Each row has a hidden stage along a path, written after it and counted from one end. A new block has a new path.
[ -76   21   55   -9   17  -32  171 -127 -108  112  -71  244 -176  -28
  132    1    9  -20  -87  -42  -39   65   99 -193    4   61  116  169
    6 -108   13 -104  -23   46 -130   88   -9  146  -19  -97   52] : 11
[-201  -22  -28  113 -103    6   72  -53   88  230   28  -55   70 -190
   98 -146  -39   22   40   35 -123   11   24 -102   46  140  -53  -40
  167  -92   95   25 -159  160   25  -68   53   46   92  -19 -139] : 21
[-104  -59  -16  -56   79 -221  -15  -69    9   77   15  240   39 -180
   -7  107  -41  -18   21   69   73  -51   48  -88  -43   97   51  101
  -96 -175   29 -133  -23  143  -71  -84   30  168   46 -151  143] : 10
[ -75  -52    0  189 -139  -37  158   32  132   91  -25   76 -177 -188
  103  -16  -88 -261   20    4  -72   -2  -87 -119  -58  336  139  139
 -225  -79  -66 -181  -10  -56   -5  174 -125  113 -131   58  272] : 8
[-211 -255 -645  328  123  466  243 -281 -394  396  210 -225  233 -109
  570  208 -473   15   34  196  -44 -344  -60   26 -563  124 -511 -179
  410  106 -164 -197  467  -63  371  328 -576  131 -217 -146 -538] : 22
[-135 -116   21 -102 -263   99  106  -68   41  135  172  181 -237  124
  156   44   90   30  166   23  191  -33  -51 -140   80  303   11  -42
  195  -43   95 -311   24  128 -321  155   84 -114  -67  -26 -160] : 0
[-132  -56   77 -142   11  -96  -15  -51  -21  -14    9  183   44  -83
   92    7   31  -88   16 -102  199  -20  -34 -119    9   30  -62  122
 -129 -113  -71 -190  138  -11 -164   22  -50   88 -129  -92    5] : 5
[ -39  103  156 -158  -74  309   41 -136 -180  217  -34   28  -55  100
  -36  -50  -37  331   20 -242   46   73  140 -223  218  -57  -63  225
  372   -3  279 -122  279  -16   -3  108   35  -20   65 -242 -205] : 23
[ -14  -58  -80  -38   34 -227  107 -105  -52  -76   35  403 -150  -31
  -57  153   28   19   34   23  171  -67   95  -27   90  142  164  170
 -134  -45   76 -215   36  244 -227   26  -34    9   16 -125  176] : 10
[-294  -72   57   93  -46   49  156  -51   16  249   65  127   -4  -62
  183   10   31   27  -22  -93   96   99   61   12   15  239  -22  -49
  241 -110   59 -127   56  193  -47   69   36  -12  -48  -90 -196] : 19
[ 292  134  -14 -141 -147  -48 -173  -67  -46 -209  -75 -246   38 -103
 -290 -357 -106  172  243   56 -280 -209  -73 -381  447 -296 -105  327
  -74  240  218  223 -227  101 -132 -213   53  -58  345  -21  112] : 25
[-165  -21   48  -10  -92  -16    9  -67   12  168   40   49   45 -122
   -8  -46  -56  152   43   25  -17  -16   67  -77   93  104  -74   -4
  215  -67  168  -49 -119  216  -28  -48   90   13  183 -130 -130] : 24
[-203  -21   53  314 -283  190   57  158  244  218  -21 -273   44 -290
  -15 -139 -196 -139  103 -131 -138   41 -130   25   77  432  -52   77
  -25   11   57  -89   66  -54  287  181 -143  -44  -66   87   90] : 20
[-323  169 -144   64 -135 -155  -79 -366   95  -25 -121  289  -40    8
 -104  126  179  -53  -13  103   -8 -131  -51  -30  -87   49  420  473
 -131  -41   47 -144 -342  203 -175   33  155  -12   55 -226  178] : 9
[-158  -10  -59   -7   48  -98  130 -170  -53   57   17  188   57  -21
  148  -95  130   34  -32  -65   91   18   83 -113   98  -95   20  102
   74  -41   51  -51   53  203 -198 -102  -11    5  -45 -129 -171] : 17
[-199 -241  243 -118  306 -409 -298  101  127  -91  138  -23  299 -257
  151   76   17 -429  255   85  164 -163 -396  -71 -111  136 -158  -14
 -213 -203 -373  122  -98  223 -287 -271  337  147 -114  -23  266] : 10
[ -13   15   84  -93  -59  -22  -89  -70  -11    2    6  -61   89 -109
  -87 -145  -71  117  119  -22  -40 -105  -26 -197  194  -90 -113  140
   84   22  144   21  -43  124  -86 -107   65    0  162 -126  -29] : 25
[ -71  -72   -3  -35 -107  -24  123  -59   24   90   40  125 -134  -66
  198  -78   23 -126   43   12   26  -12  -36 -219   -6  141    0   20
  -48 -107  -49 -154  -22  -12 -199   68  -33   93 -103   33  -18] : 4
[-263   61   92  -49   45  -93    5 -193  -64   72 -120  210  -19  -84
  114   17   47  -90  -91  -23  -41   14   17 -130  -95   21   98  199
  -32 -174  -98  -25 -208   64 -130   37  107  171    3 -116   25] : 10
[-343   41  548  330 -386  559   70  381  118  243 -248 -535 -134 -324
   94 -253 -396 -336   -5 -472 -349  261 -237   60   82  723 -270   46
   -2    0 -236   57  -37 -402  474  632 -153    7 -152  361   82] : 19
[ -20  -39 -193  -20   57 -225  112 -192  -36   86   99  305  -35   -9
   21   47  108  148   55  150   71  -60  133 -137  107  -32  149  104
  103  -41  202  -90  -49  371 -239 -198   90   17  121 -202  -18] : 15
[-162 -151 -152 -216  -15  -66  -56 -139   38  -82  123  261   29 -145
  -86  128  -68   10  228  -56  282 -255   47   43   31  256  -99 -104
  -75 -272   -7 -198   85  111 -207   40  -29  -29  -86   60  -85] : 2
[-184  -39 -149   68   -7 -159  104 -100  -48   86   -6  247   59 -170
   23   65  -59   78  -71   51   54  -16  150   42  -10   93   -9   61
  -27  -54   85 -153  -37  220   22  -14 -141   73   83 -147  -53] : 14
[  89 -156  251  -50  -42  -75  280   17  -84  -59  109  267 -298   32
  149  -78  -48   19  -16  -85  161   -6   69 -211  191   62  -57  -34
   78   20  108 -232  155  169 -353  106  -81  -13   11 -101    9] : 29
[-105  -59  -22  -57 -133  -27    1  -68   69  169   61   47  -53 -109
  126  -41  -11  -59  104  119  -33  -55  -63 -227  -42  160  -18    6
   31 -138   11 -117 -138   27 -129   -9   80  118   17  -15  -16] : 3
[-130  -45  226 -283  -12   63 -150  -39  -77  120   35   24   22  -16
  103    8   -7    9  127  -61   96  -14 -100 -237   18   69 -169   50
  134 -154  -58  -74    7  -32 -180   19  201  108   -7  -86  -87] : 3
[ 118 -192  137  -90   93   45   87  168  -75  157  179  -58   39  -99
  109  -83 -122   90  176 -129  133   40    6 -181  236  108 -292 -125
  198  -26  105  -55  392  106  -70  -78  -22   19  -33  -40  -93] : 21
[-723 -255  265   20  120  -63  233  -71   36  561  143  580  -60 -110
  505  434   65 -137 -260  -60  411  250  150  192 -526  606   32 -357
  341 -600 -160 -461   81  166  -62  238  160  281 -250 -225 -246] : 6
[ -37  102  477   75 -288   59   65   52   55  268  -30 -198  -72  126
  319 -342  159  -13 -146   33 -133  255 -222 -527  120 -280   19  370
  226  288  169 -154  -30  -20 -159  -57  129   75   97 -395   -9] : 28
[-134  -32  151 -202   53 -120   22  -88 -150  -61  -22  345  -73   26
   66   96   71   -1  -40 -130  239   30   48  -69   58   40  -12  153
  -61  -80  -56 -193   74   95 -256   91   16   52  -56 -138   -3] : 7
[-162 -233 -697  374  144  321  304 -288 -330  299  172  -92  175 -110
  532  207 -378  -77    0  187  -10 -320  -44   23 -523   95 -332  -56
  195  112 -172 -242  493  -47  293  287 -627  135 -298 -139 -368] : 16
[-275 -274 -333  -68  437  199   99 -309   16 -221   98  261   48 -398
 -163  245 -367 -260  402 -483  285 -562  145  345  -97  616 -108 -335
 -144 -754 -291   75  457  -14  -69  281 -173  -26 -502  482  -29] : 19
[-205   34   91   89  -73  -67   94  -30    8  197  -74   38   45 -137
  173 -144   27  -33 -118   -3 -105  142   29 -150   17   13   -9  116
   42  -29   19  -30 -134   91    6  -40   -1  128   51 -116  -65] : 15
[-212  -55  267 -317  -20   75 -152  -11  -90  147    5  -28  118  -97
  172  -85  -44    2   65 -104   74   23  -65 -229   -6   21 -319  -61
  137 -208 -112  -38  -26  -95 -121    3  139  163   -9  -36 -235] : 2
[ -13 -155 -372  156   43   57  246 -200 -171   89  114  167 -112  -10
  333  158 -128 -149   24  138   73 -199  -61 -124 -265  123  -19   98
  -55   44 -119 -289  269  -13  -75  217 -337  107 -237  -90  -12] : 7
[ 365  206 -101 -115  -82  149 -202  -51 -160 -274 -206 -563  194 -173
 -203 -573 -202   43  256 -102 -458 -224 -166 -482  469 -485 -302  434
 -218  329   24  425  -73 -195   33 -172 -162   -6  176  145   37] : 19
[ -73  116  147   12 -366 -181  -64   86   84  246  -35   -2   72   11
  116 -160  183  114 -146  205  -24  257  -97 -319  103 -184   41  370
   -9  291  228 -292 -152   75  -19 -153   19   86  214 -407   22] : 5
[ 165 -306  351 -153  130 -126  263  234 -119   61  178  177 -116 -177
  227 -121 -213   32  -16 -130  206   71  137 -238  176   67 -380 -324
   96 -142   60 -183  371   79 -198  -30 -163  172   -5  -47  -72] : 28
[-402 -149  137  186   10  153  311  -55   38  328  122  204  -96   39
  414   87  116 -149  -71 -223  252  172   -7   42 -120  364   54  -69
  284 -172  -60 -271  323  118 -123  221    0  -27 -346 -100 -209] : 18
[-455 -172  220  234  -79   11  425 -122  121  335   91  344 -238  -82
  481   19   38 -201 -235  -55  123  121   88  -44 -279  352  111 -222
  245 -318  -39 -325  -12  131 -182  230  -19  138 -193 -107 -176] : 28
[-645  344 -163  259 -391   15    9 -465  204   74 -256  145   44  -11
  -67 -151  299   23 -169  -22 -184   11   45   91    0   17  441  452
   51   13  126  -18 -631  249  -44   81  141 -166  121 -149 -180] : 19
[-332 -199   63  243  -49 -289   76   37  274   61   99  -78  116 -354
  309 -229  -10 -398   59  172 -132  -85 -208  -38 -113  252 -102 -263
  -65 -165 -230  131 -457  276 -173 -147  121   85    2  166  -29] : 25
[ -89  185  678 -218 -132 -468  -84  124  433  -79 -203  274 -187 -162
 -227 -362  419 -205  -19 -234  -40  333    0 -355  481   34  475  313
 -339 -332  108  100 -451  121 -462 -323  565  108   93   38  486] : 9
[-543 -265   76  253  101  -84  422  -85  115  503  177  563 -195  -71
  538  373   99 -258 -220   -7  337  199  100  126 -475  599  238 -221
  202 -454 -113 -491  220  183 -109  240   14  214 -371 -189  -50] : 10
[-195  -39   60  -75   22 -211  181 -269  -61   53   33  344  -50  -33
  218 -118  100   82 -152   83   55  -43  167 -217  -17 -193   19  -35
  170 -151   96  -98 -214  277 -344 -130   67  117  131 -217 -228] : 28
[-137   -6  101   97  -47  168   99  -49   23  320   -2 -178  -45 -114
  231 -194  -50  -69   70  -12 -256   60  -63 -273   13  147  -45   -6
  262 -122   -4  131 -130   19  -12    6  159  121    9   41 -102] : 19
[-244   76  -74   17 -145 -103   -5 -227   74   68  -69  204  -68  -59
   37   23   96  -76  -14   97  -39  -59  -27 -122  -86   94  217  241
  -79 -103    3 -136 -285   93 -147   42   90   75   30 -107   70] : 6
[-123 -243  269 -125  216 -238 -295  149   66 -110  225 -152  238  -91
   67   37   44 -242  410   13  190 -151 -419  -19  152  199 -235  -45
   57    0 -232  195  -49  389 -353 -235  434 -119  -24   11  110] : 18
[ 414  202   34 -387 -149   -6 -261  -62 -255 -408 -218 -234  -77  -49
 -304 -402 -136  119  247   -9 -352 -214  -94 -489  499 -370 -219  408
 -279  265   12  309 -361 -117 -229  -77   15   12  339  159  133] : 4
[ -39  -96   32 -139 -182  107  -16  -55   56   79  164   44 -126  106
  100   17   78  -25  253  -10  187  -99 -166 -220   99  187   -7   91
  106   -7   57 -250  159   37 -297   79   98  -96 -126  -57  -39] : 1
[-117  -40  159 -211  165 -107    9 -109 -195  -35  -44  320  -92  -46
   29  128  -32    5   -4 -108  119  -17   85  -75   27   96  -28   85
   -9 -195  -87  -52  -24  117 -212   77   98  125   13  -74   38] : 10
[-185 -278 -168 -194  557  107   55 -295 -104 -172  101  285  -31 -304
  -48  266 -314 -271  383 -357  203 -494   92  153 -134  502 -102 -312
  -55 -754 -352  173  306   27 -218  187   49  104 -403  403   38] : 15

Each row has a hidden stage along a path, written after it and counted from one end. A new block has a new path.
[   4   23  225   12  183   16 -152   40  -68   -4   23  122  -18  -69
  -81  128   64 -119   49   62    5  -96 -237   30  121  -66  236   73
   -5 -136  -36  -54   30   50   54   12 -113   76   34 -105   80] : 13
[-115   31  163  -92  -12 -111   48  -39 -147  130   94   33   89   30
   11   -2  174  -68   26  -97  -36  261  -84   28  141 -139  146  203
 -191   43   62   52   56  221   14  119   -7   70  -42  -23  -61] : 9
[ 119    6  117 -295   15   33   18   91 -148   55  -33   56  -56  -40
   15   78   64    9    0   13 -100   -9  -76   33   -3  102   59   52
  -76   26  149  -40   95  -96 -165   15  -97   11  -53   -4  200] : 19
[ 110 -296  225   83   40   19 -160   -4   98 -236  -98  296  208  273
 -193  115  315  -74 -113  223  125  329  -31 -237  -88  225 -231   31
 -186  158 -288 -238  287  114  -92  -70 -154  -20  172   70   45] : 15
[  -9   25   69   13  158  408   -4   99   50   -8   17 -208 -229 -252
   54   98  126 -132   46  121   25 -307 -268   60  -48 -291   84  137
  123 -100   75   30 -161  142 -274   58  -66    7 -175 -247   43] : 16
[ 175   35  -85  -15   30 -277 -152   15  299    8  282  117  102  -11
  240    0   51 -283 -155   72  -24  -17 -243   28   84  -25   -3   40
  -27  -55  -34  252  368  187    6 -132  253  314  208 -157 -130] : 7
[  51 -289  244  145   36  -47 -243   17   77 -211  -93  326  220  191
 -216  -18  243  -49  -80  192  182  269   37 -128   69  143 -188  107
 -169  157 -213 -173  250  112  -37 -121    9  139  112    5  -13] : 7
[-253   -6  -22  -94  259  291  173   66  -38   11  176    0   58 -104
  -30  116   99  253  206  170  225  132 -255 -235  -12  -65  -47 -149
   28   16  189  129 -178  -69 -166   63   51 -244   21  -32  123] : 19
[-110    4  -49  -65  173  131  121   84   67 -117  189    6  -46   60
  119  -20   14  261  232   89  197   77  -40  -72   42   10    2   36
   39 -106  236  122 -164  -21   29    9   36  -85   22   40   71] : 2
[ -47   31  158   49  179  170  -74   25  -11  -17   21  -10 -107 -127
  -36  142  100 -124   52   83   15 -181 -260   34   43 -173  211   90
   51 -132  -39  -21  -79  107  -14   49 -105   40  -48 -154   31] : 14
[ -52   59 -216  -22 -109    9  159 -256  131 -172 -135   23 -176  137
  -45  113 -129  130  -69 -128 -214 -268  102   82 -228  224  295 -129
   -4   44 -342  -34 -198 -289  590  -78  -64  251 -147   84  -34] : 3
[ -55   53   35  -65  179  436  -41  282  -33  136   19 -265 -115 -273
  -17  -50  108 -167  126   48  -51 -124 -175  113  -67 -391   62  240
   -2   14   80   93 -130  114 -270  -17   15   70 -236 -301  132] : 11
[-167    3   10  -74  159  250  140  -69  -66   34  176   21  118 -108
 -103  119  143  101   56   60  121   87 -367 -263   26  -30  -21 -240
  -49   89   51  107  -70  -69 -134   66   -5 -167   49  -46   62] : 21
[-137   26  -30   33  -16  150  102 -178  -28   69   30   10   97  -47
 -179  101  178  -96  -43 -124  -63   55 -215 -142  -65  -26  125 -216
 -162  170 -295  125  -12  -91  284  -66   26  133   -5  -79  -90] : 9
[ 109 -297  217  119   67  -23 -229   23   88 -214  -86  297  200  135
 -199   21  234  -29 -100  186  198  239   17 -139   43  157 -209  112
 -143  140 -207 -197  215   95  -65 -103  -59  107  154  -12   14] : 14
[ -83   16    0  -58   67  179  112 -114  -55   29  147   31  112  -95
 -118   95  155   -2  -14  -61   20   45 -327 -183   31   -9   33 -224
 -100  113  -80  106  -26  -63   17   22  -59  -42   73  -48   -9] : 24
[-152   63  125  -78   -7 -199   11 -100 -118   74  106   35  152  158
   -1  -79  -31    0  -37 -105 -129  230  -82   53  142  -89  217  264
 -197   49   66  -96   23  215   -4  221  -57   50 -153   27   16] : 7
[  47   39  137 -103 -115 -163   79 -223 -109  -65  118   19   12  213
   87  -86  -10   77  -74 -196  -85   75  -51   33  197   89  176  198
 -155  -28  169 -127  -12  136   28  229 -196   33 -103  120  -12] : 2
[ -89   13  -63  -67  126 -131  -16  163  161   22  135   90    1  -20
  167   44   81  -26  114  142   67  127   -6   83  -12 -111   51  153
    5  -62   31  231   83  133   95 -105  239  174   85  -86  -54] : 8
[ 111   28   59 -193   92  412   18  209  -76   74  -23 -231 -212 -256
   59    5   89  -74   60   40  -50 -238 -155   92  -59 -182    7  155
   39  -14  221   27  -95  -10 -372   10  -72   10 -219 -213  193] : 17
[   4 -278  224  118   87   11 -206   78   77 -157  -78  284  288  240
 -252   43  316 -120  -56  214  118  433  -13 -200  -64   89 -203  109
 -234  199 -327 -183  281  169  -59  -97  -67   36  143   13   33] : 11
[ 204   38  116 -257   -8  108   -8  122 -147    8   40  -21  -61   55
   44 -100    5   24   67 -102  -94  -26  -35   43   70  120   52   94
 -119  -19  249  -30   70 -126 -109  -21 -135   39  -92   13  237] : 3
[  13 -162  200 -103   31   57   -4   13   -1 -120  -66  233  162  292
 -151  231  342 -125  -60  218  -62  362 -155 -249 -201  174 -116  -55
 -203  149 -261 -182  296  113 -170   28 -217 -181  115  130  115] : 21
[  52   13  234  -64  103   32  -75  -47  -92  -53  -59  142 -138  -81
  -49  226   74  -69   -8   90  -26 -236 -229   33   77   46  240  -15
   55 -141   -3  -95   18  -31    2   41 -156   40   -3  -50   85] : 18
[ 124   54  106 -283   37  196  -30  259 -180  130    6  -92  -44  -58
   13 -120   32  -40  115  -66 -122   15  -31   87   21  -37   39  157
 -131   38  250   32   66  -96 -203  -55  -37   62 -171  -91  270] : 6
[  37  -76  145 -127   35   66   35   -8    0  -75  -18  132   73  217
  -50  210  238  -91  -45  150  -78  218 -176 -191 -169  145  -32  -49
 -143   68 -139 -127  213   68 -137   52 -194 -150   58   88  123] : 18
[ 147   33   57 -248   79  341    1  236 -110   98  -18 -191 -156 -211
   44  -31   48  -46   63   -3  -79 -167 -108   91  -48 -111    5  153
  -15   11  237   12  -46  -71 -329  -13  -82   22 -194 -177  247] : 16
[ 133 -191  200   22   -7   65  -61  -44   76 -272   -9  218  160  448
 -121   64  266  -60  -48  125   13  317  -71 -266 -106  279 -151  -19
 -220   87 -213 -233  266   87  -43   -9 -272 -123  120  182   97] : 1
[   1 -198  201  115   80  -63 -238   42   30 -103  -59  260  177   33
 -195  -28  155  -54  -47  126  146  159   -1  -30  124   26  -61  137
 -124  111 -158  -93  155   84   21 -110   63  207   70  -79  -14] : 9
[ -18   11  -32  -22  -41  148  149 -248  -31    7   34    3   32  -40
 -115  144  147  -13  -93 -143  -39  -32 -224 -169  -56  100   96 -253
 -119  123 -208   57  -39 -148  231  -13  -86   65   26  -24  -54] : 15
[ -90   64 -124  -36   21  -67   30  -41   99  -88  -56   45    5   95
  -28   41 -170   65  -39  -92 -225  -69   37  148 -145   68  255   57
  -51   49 -261  -89 -122  -76  354   -3 -115  150 -104   13   30] : 28
[  76 -235  234  -42   17   46  -58   -8   39 -191 -108  279  152  305
 -158  220  354  -97  -96  256   20  334 -101 -263 -175  238 -184  -41
 -183  147 -259 -228  317  102 -178   -5 -206 -142  135  128   96] : 19
[ -98   50 -210 -128 -111   -8  203 -251   65  -70 -214   53 -183   -7
  -83  260  -62   89 -129  -65 -264 -262   48   88 -300  192  295 -178
    8  119 -395  -25 -165 -301  479  -52  -40  222 -142   47  -25] : 20
[ -11   19  158 -216  -90 -143  109 -140 -174   63   38   58  -12   15
   51   78  128   -2  -87  -85  -99  102 -102   49  122    0  139  154
 -130   41  125  -51   45  150 -119  205 -121   12  -66   48  -17] : 21
[ -38   34   74   91  158  378  -37  134   83  -45   44 -165 -148 -206
   38   43  121 -158   70   47    3 -242 -253  100  -10 -305   98  124
   82  -88  -21   46 -156  193 -143   20 -113   20 -114 -235  -25] : 28
[  12   45  101  -82  -50 -155   31 -183  -70  -86  126   19   53  235
   58 -115 -109  103  -69 -148 -102   62  -62   36  169   77  188  220
 -137  -27  149 -180  -36  120    1  237 -195   18 -140  106   55] : 2
[ -38   23   99   66  170  311  -38   47   45  -24   17 -130 -186 -214
   10  120  116 -135   42  103   37 -279 -266   57   -4 -263  148  122
  107 -118    0   14 -151  143 -136   52  -75   42 -124 -223    5] : 15
[  -7   37 -178  -10 -184   57  211 -359   77 -159 -128   33 -157  114
  -90  142   -8   92 -109 -209 -183 -247   40   -8 -192  277  251 -265
  -58   96 -380    9 -158 -328  628 -100  -90  247  -86   97 -101] : 3
[ 146   30  -82   -9   59 -287 -173   46  292   42  284  123  151  -27
  208    4   68 -313 -152   81  -29   47 -251   27   70  -69   -4   68
  -52  -31  -77  252  381  220    3 -134  258  317  225 -180 -127] : 9
[-338   37   16   42  262  294   88   37  -83  113  233  -30  242  -70
 -169    2  123   89  195   38  164  270 -345 -275   54 -196   25 -145
 -123   97   27  154 -124    5  -31   45   76 -158    1 -103   69] : 9
[  16   18   50 -135  120  436   22  184  -26   48  -32 -202 -229 -302
   24   76  145 -119   50  123  -38 -281 -218   92  -82 -268   22  126
   90   -8  119   54 -121   59 -385   20  -36    9 -207 -238  119] : 21
[ -27   24 -169  -75 -152   45  220 -330   56  -71 -161   41 -162  -27
  -80  266   46   44 -164 -122 -186 -250  -31   -9 -240  222  224 -274
  -20  126 -384   25 -116 -294  475  -73  -53  214  -62   32  -96] : 18
[ 148   39   63 -243   88  326  -25  266 -122  120  -14 -201 -130 -203
   33  -68   39  -68   74  -28  -98 -129  -89  114  -38 -137   17  201
  -44   20  224   10  -39  -51 -309  -22  -83   48 -199 -191  257] : 15
[  95   42   74 -270  108  213  -63  324 -164  179    8 -116   12 -123
  -32 -106   38  -77  113  -49 -125   76  -49   91  -26 -116   26  210
 -147   73  171   26   51  -61 -218  -62  -43   66 -143 -155  288] : 12
[ -83   34  115   -6  162  271  -10   33    3  -19    1  -52 -190 -230
  -17  191  141 -132   35  152   -3 -287 -312   55   -5 -239  171   49
  121 -104  -15   25 -120  120 -175   68  -71    6  -98 -181   11] : 22
[ 276   -1  -72  -96   -8 -241  -90  -67  271  -46  218  127    9  -59
  258  114   63 -222 -237   97  -23 -144 -269    0   41  100  -38  -36
   33  -62    3  166  342  109  -98  -77  135  239  223 -115  -92] : 18
[-160   61 -181   -5 -115   62  185 -249   54  -26 -151   22  -84   45
 -143  172   30    6  -63 -147 -220 -126   22   14 -254  113  282 -217
  -90  153 -463   70 -133 -257  609 -121   21  261 -122   15 -101] : 7
[ 279   -7 -117  -81   20 -298 -106   -8  334  -56  255  128    9  -52
  323   79   42 -192 -197  113   26  -98 -197   38   48   79  -61   38
   50  -97   35  214  337  145  -52 -113  194  278  262 -122 -114] : 16
[-345   34    5   32  293  293   83   82  -68  114  243  -31  245  -72
 -157    2  115  103  222   64  177  296 -329 -266   38 -212   11 -113
 -113   85   41  162 -131   16  -45   39   82 -170   12 -108   88] : 10
[ 257   -6 -123  -77   38 -268 -104   23  333  -53  244  106   -7  -65
  319   70   39 -182 -166  118   33 -102 -177   55   36   48  -56   63
   59 -103   38  221  302  146  -47 -120  199  277  243 -137 -107] : 16
[ 116   21  -14  -11   59 -171 -136   25  205    9  230  115  118    7
  141   14   85 -244 -100   74  -12   29 -253  -21   71  -27    8   16
  -59  -33  -42  187  314  152  -13 -104  173  225  168 -131  -70] : 7
